Below are the code and all the weights of a small trained network. Each question names an input and a class and asks about switching units off, where a switched-off unit gives its printed mean instead of its output.

import numpy as np


def w(rows, s, z=0):
    codes = np.array(rows[::2]) - 128.0
    scale = np.full(codes.shape[1], s)
    scale[-1] = z or s
    return codes * scale


def norm(h):
    return h / np.sqrt((h * h).mean(-1, keepdims=True) + 1e-5)


def f(y):
    return np.maximum(y, 0)


def log_softmax(a):
    a = a - a.max(-1, keepdims=True)
    return a - np.log(np.exp(a).sum(-1, keepdims=True))


def net(x, mask):
    res = np.array(x, float).reshape(1, 7) / 4 @ E
    u = 0
    for l in range(4):
        y = f(norm(res) @ A[l][:, :-1].T + A[l][:, -1])
        res = res + np.where(mask[u : u + 4], y, B[l][:, -1]) @ B[l][:, :-1]
        u += 4
    return log_softmax(norm(res)[-1] @ U[:, :-1].T + U[:, -1])


A, B = {}, {}
E = w([
[136,131,129,127,142,117,127,135,137,128],'x0',
[130,141,136,134,65,42,106,133,113,199],'x1',
[164,71,219,169,87,159,141,108,200,162],'x2',
[130,129,133,119,139,115,120,129,143,125],'x3',
[128,126,129,123,130,132,130,128,125,135],'x4',
[146,152,114,158,156,157,5,144,105,156],'x5',
[110,126,143,149,125,126,134,133,113,121],'x6',
],0.015)
A[0] = w([
[104,86,124,101,191,169,203,101,154,48,42],'0.n1',
[156,150,132,178,162,207,2,131,123,118,4],'0.n2',
[134,141,133,97,96,70,243,89,129,110,163],'0.n3',
[130,156,93,139,204,114,60,87,33,152,144],'0.n4',
],0.0084,0.0038)
B[0] = w([
[222,175,59,127,70,166,156,95,120,98,231],'0.n1',
[2,119,131,166,167,128,68,142,190,182,224],'0.n2',
[1,77,170,40,153,108,118,227,144,157,254],'0.n3',
[141,143,66,105,29,159,128,199,129,77,247],'0.n4',
],0.0082,0.0076)
A[1] = w([
[195,81,226,203,131,193,42,69,161,192,12],'1.n1',
[99,78,131,118,213,254,129,150,152,51,251],'1.n2',
[151,77,215,166,92,185,181,117,250,176,155],'1.n3',
[187,157,135,116,180,152,233,68,97,49,108],'1.n4',
],0.016,0.0022)
B[1] = w([
[163,207,110,130,122,70,252,96,186,150,209],'1.n1',
[129,224,169,134,188,151,159,91,123,96,236],'1.n2',
[114,64,165,163,132,185,56,90,124,108,252],'1.n3',
[178,87,130,86,30,115,142,187,132,112,187],'1.n4',
],0.016,0.018)
A[2] = w([
[108,138,112,66,103,46,254,125,125,146,127],'2.n1',
[139,17,132,202,67,75,107,111,198,235,73],'2.n2',
[142,135,71,157,203,179,123,89,154,109,5],'2.n3',
[79,94,94,98,105,40,110,144,98,215,123],'2.n4',
],0.019,0.0025)
B[2] = w([
[148,135,99,120,98,97,225,172,152,125,252],'2.n1',
[68,162,120,14,72,111,90,251,46,114,217],'2.n2',
[92,95,149,124,184,134,138,107,98,168,177],'2.n3',
[143,91,105,206,161,140,104,22,175,147,215],'2.n4',
],0.015)
A[3] = w([
[101,45,95,166,143,61,138,83,149,139,50],'3.n1',
[215,145,112,189,99,115,6,98,110,143,87],'3.n2',
[154,151,110,127,202,144,64,140,55,119,15],'3.n3',
[195,32,174,141,110,169,114,71,121,86,4],'3.n4',
],0.025,0.0027)
B[3] = w([
[125,48,134,120,229,123,127,151,88,203,254],'3.n1',
[125,198,88,193,6,72,106,14,116,109,222],'3.n2',
[172,121,107,88,193,120,60,179,67,85,216],'3.n3',
[164,19,67,198,129,162,73,151,181,89,250],'3.n4',
],0.017,0.0095)
U = w([
[180,188,105,66,38,91,228,204,128,108,251],'0',
[144,196,100,100,223,158,54,159,42,54,61],'1',
[158,13,158,177,126,228,100,129,179,46,167],'2',
[135,206,199,198,193,169,189,13,187,142,49],'3',
[104,9,67,131,186,78,183,140,99,213,95],'4',
[127,153,42,190,91,64,68,25,64,150,143],'5',
[35,57,195,51,51,138,53,191,66,134,91],'6',
],0.012,0.0025)

Each question gives the input, the list of numbers given to net, and the class t.
The units are the neurons (one row each of A and B). Each row of codes is followed by its name. A weight is (code - 128) times the scale printed after its matrix; where a second scale follows, it is the last column's (A, B and U).
mask holds one flag per neuron, layer by layer. A switched-off neuron (its flag False) gives its mean, the last column of its row in B, instead of its output. The means were averaged over made-up inputs and are rounded, as every weight is.
A unit's drop is (log p(t) with every unit on - log p(t) with that unit switched off) / (log p(t) with every unit on - log p(t) with every unit switched off).
The circuit of an input: a set's keep is (log p(t) with only the set's units on - log p(t) with every unit switched off) / (log p(t) with every unit on - log p(t) with every unit switched off). Starting from the 12 units with the biggest drops (on a tie, the unit counted first), units are removed one at a time, each time the one whose removal leaves the highest keep (on an exact tie, the one counted first), for as long as the keep stays at least 0.8.
circuit, biggest first: the units of the circuit, biggest drop first
unit that matters most: the unit with the biggest drop
k most important neurons: the k neurons with the biggest drops, biggest first
k most important neurons of layer l: the k neurons of layer l with the biggest drops, biggest first
drop of u: that unit's drop, to one decimal
input [-1,1,4,-5,7,4,8], class 0: 3 most important neurons : 1.n1; 1.n2; 2.n2
input [8,6,1,-5,5,7,8], class 0: circuit, biggest first : 1.n3
input [2,1,4,4,2,0,2], class 6: circuit, biggest first : 1.n2; 2.n2
input [3,1,2,-7,4,7,3], class 0: 3 most important neurons : 1.n1; 0.n3; 1.n3
input [8,4,-7,-7,6,0,6], class 4: 3 most important neurons : 1.n2; 1.n3; 3.n1
input [1,1,-2,6,4,6,-3], class 5: 4 most important neurons : 1.n2; 3.n2; 2.n2; 1.n3
input [6,-5,1,-4,6,2,8], class 3: 2 most important neurons : 0.n3; 2.n2
input [-7,2,8,-2,-4,-7,-6], class 6: 3 most important neurons : 2.n2; 1.n2; 2.n4
input [-1,5,-6,8,-2,0,-3], class 4: circuit, biggest first : 1.n2; 3.n1; 2.n4
input [5,1,8,3,-4,-4,5], class 6: circuit, biggest first : 2.n2; 1.n2
input [3,1,-8,-5,4,-6,-6], class 4: circuit, biggest first : 1.n2; 2.n2
input [-4,4,-6,5,1,-2,3], class 4: 4 most important neurons : 1.n2; 1.n3; 2.n4; 1.n1
input [4,1,0,-7,6,5,-4], class 5: 3 most important neurons : 1.n2; 0.n4; 1.n3
input [5,-7,6,5,-1,2,-7], class 3: circuit, biggest first : 1.n2
input [-5,4,-1,-3,-4,-5,-1], class 4: 4 most important neurons : 2.n4; 1.n3; 1.n2; 1.n1
input [-5,3,-7,-7,2,-6,0], class 4: 3 most important neurons : 1.n2; 2.n4; 1.n1
input [-7,-6,-3,3,5,0,0], class 0: 2 most important neurons of layer 1 : 1.n3; 1.n4
input [6,-2,0,-5,3,-1,-3], class 0: 2 most important neurons : 1.n3; 0.n1
input [5,8,-3,-4,5,-4,2], class 4: 2 most important neurons : 2.n4; 1.n3
input [-6,-8,-1,2,-7,5,5], class 1: unit that matters most : 3.n3
input [-1,-1,-2,-6,2,1,1], class 1: 3 most important neurons : 1.n1; 2.n1; 1.n4
input [-8,-1,2,-8,3,8,4], class 3: 2 most important neurons : 1.n1; 0.n2
input [6,5,3,-8,4,3,-6], class 0: 2 most important neurons : 1.n1; 1.n2
input [-7,-8,0,3,-5,1,-8], class 1: 3 most important neurons of layer 2 : 2.n1; 2.n4; 2.n3
input [-6,6,3,-6,7,7,-3], class 0: drop of 1.n1 : 0.6
input [3,5,-4,2,5,-5,6], class 4: drop of 1.n2 : 0.1
input [2,-4,2,7,3,5,-2], class 3: unit that matters most : 1.n1
input [-3,7,-3,-4,3,-6,-3], class 4: drop of 2.n4 : 1.2
input [5,7,6,-2,-2,8,-7], class 0: drop of 1.n1 : 0.9
input [2,1,5,2,4,1,2], class 0: 2 most important neurons of layer 1 : 1.n1; 1.n2
